cols: H K G P B
guki: [ 15   6  16   8 -15]
fata: [ 28  13 -31  14  13]
dob: [-26 -19   5 -23  -4]
Bopag: [ 32  15 -22 -25  20]
sodud: [ 33  10 -23  20  -2]
dos: [  1 -16  33 -13  22]
tono: [ 27  28 -30  23  24]
teze: [-51 -13  -9 -48  34]
Fura: [  2 -16   5  25  11]
Lapu: [-20   1  -4  22   5]
down: [-31   5 -22] | G
len: [ 32  15 -22 -25  20] | 5
start: [23 24] | tono, 4

cols: U T W Q
sodud: [19 -3  4  2]
Mal: [  1 -12 -36 -22]
bega: [-16  14  -4  -1]
len: [1] | 1
len: [-16  14  -4  -1] | 4
len: [  1 -12 -36] | 3

cols: Y V F L J C X A
bega: [  0 -26 -43 -11  26   4  20 -30]
dob: [-16  13   2 -23  -3 -43 -42 -19]
fata: [-16  13   2 -23 -43  -3  13   5]
down: [-19   5] | A
len: [-16  13   2 -23  -3] | 5
len: [-16  13] | 2
start: [ -3 -43] | dob, 5

cols: M N Z D E S R
fata: [-31  39   1 -22  28   1  26]
bega: [ 15 -33   6  39   6  27  49]
guki: [ -7  30 -12  39   6  30  -8]
sodud: [-33  43  -6 -38  28  15  39]
tono: [-44  13  -7  -7  27 -12 -33]
teze: [-44  13  -7  -7  27 -12  37]
[-44  13  -7  -7  27 -12 -33] | tono
len: [ 15 -33   6  39   6  27  49] | 7

cols: bip Zur mekud kabub gamad
dos: [-23 -24  11 -28  31]
fata: [ -5  36 -29  11  -2]
tono: [-17  18 -21  13  28]
Mal: [-24  14 -30 -30 -10]
dob: [14  5 31 30 12]
sodud: [ -1 -22  16  11  20]
teze: [  2  13 -24  12  30]
guki: [-17  18 -21 -32  28]
len: [-17  18 -21  13  28] | 5
len: [-17  18 -21 -32] | 4
start: [12 30] | teze, 4
down: [ 28 -10  12  20  30  28] | gamad
start: [-24  11] | dos, 2
start: [-17  18 -21  13] | tono, 1

cols: bam Sez Misip rizus nitof sima ropod Nudas
dos: [ 43  28  -8 -41  -6  16  40 -34]
Mal: [ 37 -20 -37  35 -13   7 -36 -24]
sodud: [-26  38 -42  34 -12  16 -21 -28]
bega: [ 42  40  34 -30 -37  26  30 -16]
Bopag: [ -1 -38 -14  37  39 -40  19 -33]
teze: [ 42  40  34 -30 -37   6  30 -16]
tono: [ 28  15   8 -11 -10  18  13  29]
guki: [-24 -33  14 -19  -9  29 -16  42]
fata: [ 33 -34 -18   4  12  28  31  18]
Lapu: [ 43  36  36 -20 -26  11  29  -4]
dob: [-19 -10   6  31  43 -37  23 -15]
down: [-34  36] | Sez
len: [ 33 -34 -18   4  12] | 5

cols: Ral Nuf Tipo gez Dip gafa sanil keze begu
Lapu: [  3  15 -13  28 -17  -8   3   6  20]
dos: [ 24  26   2  15 -12  11 -12  29  -9]
dob: [ 26  33  50  20 -46 -28  21  17  -7]
guki: [  6  26  14  -4  -2 -12   9   8 -18]
tono: [ 19  28   2  18 -35  -5  11  23   7]
Fura: [ -4 -10   6 -20  23   8 -12  -9 -19]
Mal: [  3  15 -13  28 -17  19 -24   4  -2]
Bopag: [  0  19  21   3 -20 -24  19  -5  -3]
sodud: [ 28   7   3  11   6  11 -20  18 -22]
teze: [ -1 -25 -19  -1  14  13 -17 -10   3]
down: [ 19 -24] | gafa
len: [  3  15 -13  28 -17  -8   3   6  20] | 9

cols: Bomo mumor Gupi riref bava pozul sepus zime rel
sodud: [ 2  9 -6 44 21 -8 46 -8 18]
tono: [ 45 -23  35 -25  20  -6 -16 -23 -27]
guki: [10 10 16  1 15 -9  5  3  9]
down: [-6 -9] | pozul
start: [ 9 -6 44] | sodud, 2

cols: Leg gatu togi talen tasi
tono: [-19 -17   5   1  -5]
sodud: [  4 -37   5 -11  -1]
fata: [-6 -1  5 -6 10]
guki: [-15  -6   2   5 -24]
Mal: [-14   1   5   3  -5]
teze: [-16  -4   2   4 -22]
dob: [ 27 -27   8   6  -4]
len: [-6 -1  5 -6] | 4
start: [ 5 -6 10] | fata, 3
start: [-6  2  5] | guki, 2
down: [-37  -1  -6   1  -4 -27] | gatu
len: [ 27 -27   8   6  -4] | 5
start: [  4 -22] | teze, 4

cols: ritoz Zod paz muvis pogi
tono: [-12 -17  24   7 -24]
fata: [-12 -17  24 -39 -10]
Bopag: [-15  45 -48 -11  20]
guki: [-40  10  45  15 -38]
Fura: [-18  30 -31  28 -28]
teze: [-18  30 -31  31  19]
start: [-18  30 -31  31] | teze, 1
start: [-17  24   7] | tono, 2
len: [-18  30 -31] | 3

cols: mifu zade ful Rok fuza bul
sodud: [ -2   8 -42  31 -28 -11]
Fura: [  8 -44  31  -5  24  -7]
Mal: [-28   8 -42  31  -5 -20]
start: [  8 -42  31  -5] | Mal, 2
[-28   8 -42  31  -5 -20] | Mal
len: [ -2   8 -42  31 -28 -11] | 6
down: [ -7 -20] | bul
[ -2   8 -42  31 -28 -11] | sodud
down: [24 -5] | fuza

cols: bot Noliv veg sus misik zilu Koli
Fura: [10  0 20  1 -6 -9 14]
teze: [-10  -6 -18  -1  10  12 -18]
Bopag: [ 1 -1  4  0 -6 -5  4]
bega: [ -8   9 -26   1 -18  -7 -12]
guki: [ -4   7 -21   0 -17  -9  -5]
sodud: [-11  -9  -9  -1  49  26 -19]
start: [-1 10 12] | teze, 4
len: [ -8   9 -26   1 -18  -7] | 6
down: [-1  9  7 -9] | Noliv
len: [ -8   9 -26   1 -18  -7 -12] | 7
down: [12 -5 -7 -9 26] | zilu
down: [-1  0] | sus

cols: mov Koveg motof Zakig
guki: [37 27 37 29]
sodud: [-13   0  35  27]
tono: [ -9 -26  37  29]
start: [ 0 35] | sodud, 2
start: [35 27] | sodud, 3
start: [27 37] | guki, 2
len: [-13   0  35] | 3

cols: pagu laf Fod vana mobi
Bopag: [ -9  40   1 -11 -21]
Mal: [-23 -38  13  16   0]
tono: [-4 -2 -1 -9 -8]
fata: [ 0 -1  5 -8 -3]
dob: [-13  -9   4  12   1]
guki: [-2 -1 -9 -4  7]
bega: [-16 -34   9  28   1]
down: [-1  5  4 -9] | Fod
start: [-2 -1 -9 -4] | guki, 1
len: [-4 -2] | 2
start: [-1 -9 -4  7] | guki, 2
down: [ -9 -23] | pagu
down: [-11  16  -9  -8  12  -4] | vana
len: [-4 -2 -1] | 3

cols: kobin nafit Pep kadiv sokup Fuv bobob
dos: [ -8  20 -12 -30 -18   3 -20]
Fura: [ 36 -38 -20  14 -15  -9  30]
bega: [-4 -5 33 36 35  1 11]
fata: [-12  24 -18 -37 -21   2 -25]
len: [-4 -5 33 36] | 4
down: [-20  30  11] | bobob

cols: lazut dorak sos vaki duz getub Mel Tok Bolot
sodud: [  3  -9  -3  37  -6 -10   9  -1  18]
teze: [-18   7  18 -25   0  26 -19   3 -18]
Mal: [ 13   7  32 -18 -19  19  -6  19 -15]
dos: [ 32 -27   4  -7   0  -2   7  16   3]
Lapu: [12 -8 -4  0  3  7 -2 -7 16]
Bopag: [  0 -15  14  30 -28 -23  -5  18 -16]
len: [12 -8] | 2
start: [ 0  3  7 -2 -7 16] | Lapu, 4
len: [-18   7  18 -25   0] | 5
start: [-25   0] | teze, 4
down: [  7 -27] | dorak
down: [-1  3 19 16] | Tok
len: [ 13   7  32 -18] | 4

cols: Zozub Migug zoz luko baf melu zige mit tuzog litar
Mal: [ 23  17  44  -7  -5 -11  39  23  21  21]
bega: [ 23  17  44  -7  -5 -11 -29 -21  21  21]
Bopag: [ 23  17  44  -7  -5 -11  24  11 -28   3]
Fura: [ 23  17  44  -7  -5 -11 -29  -6  21  21]
[ 23  17  44  -7  -5 -11 -29  -6  21  21] | Fura
len: [ 23  17  44  -7  -5 -11] | 6
down: [ 21  21 -28] | tuzog
[ 23  17  44  -7  -5 -11  24  11 -28   3] | Bopag
down: [-21  11] | mit
down: [11 -6] | mit

cols: siz Fivi veka Zolu Kizo pibap Girek Ladur Seb
Lapu: [-25  -2  19  33  -8   3 -24  -5  -7]
teze: [ 18  33  19  11  -8   3 -24  -5  -7]
tono: [ 31  -4   3  19  25   6   8 -11   7]
guki: [ 31  -4   3  19  -9   2 -26  -7  -2]
Mal: [-15 -22  -9  47   8   5 -11 -13   0]
bega: [ 34 -10  24  -4   9   1 -21 -24  12]
dos: [ 31  -4   3  19  25   6   8 -22   7]
down: [ -5 -11] | Ladur
start: [19 33] | Lapu, 3
len: [31 -4  3 19 -9] | 5
start: [-10  24  -4   9   1 -21 -24  12] | bega, 2

cols: Mul vipeg vem kud duzak Pagop mupef rog Zuf puluk
teze: [-13  10   2  -3  21 -18   0 -14  15  21]
bega: [  9   4 -40  26 -37  -1 -17  17 -16   0]
Bopag: [-19 -27   8   8 -14  15   6 -10  -4 -16]
Lapu: [-19 -27   8   8 -14 -10   6 -10  -4 -16]
Mal: [-13  10   2  -3  21 -18   0 -18  15  21]
sodud: [-27 -19  11 -22   4   9  17 -23  -2   1]
down: [26  8  8] | kud
down: [-19 -13] | Mul
len: [-27 -19] | 2
len: [-19 -27   8   8 -14  15] | 6
down: [  9 -19 -19 -13 -27] | Mul

cols: boned zokom mizu zut Bibo
tono: [-10 -13  -2  30 -21]
bega: [  7  -8 -24 -47  18]
Lapu: [15 21 37 42 15]
sodud: [  1  45  -8  -1 -22]
Bopag: [ -4   2  -6   4 -28]
Fura: [ -9   4 -15 -28   9]
Mal: [-32 -33 -17  10  -6]
teze: [ 9 35 21 11 35]
guki: [ 4 32 20 10 28]
dos: [ 37  43  15 -10  18]
fata: [-49 -50  18  30 -34]
len: [ -9   4 -15] | 3
start: [37 42 15] | Lapu, 3
start: [-24 -47] | bega, 3
down: [37 -8 -6] | mizu
start: [43 15] | dos, 2
down: [  2   4 -33  35  32] | zokom
len: [-32 -33 -17  10] | 4

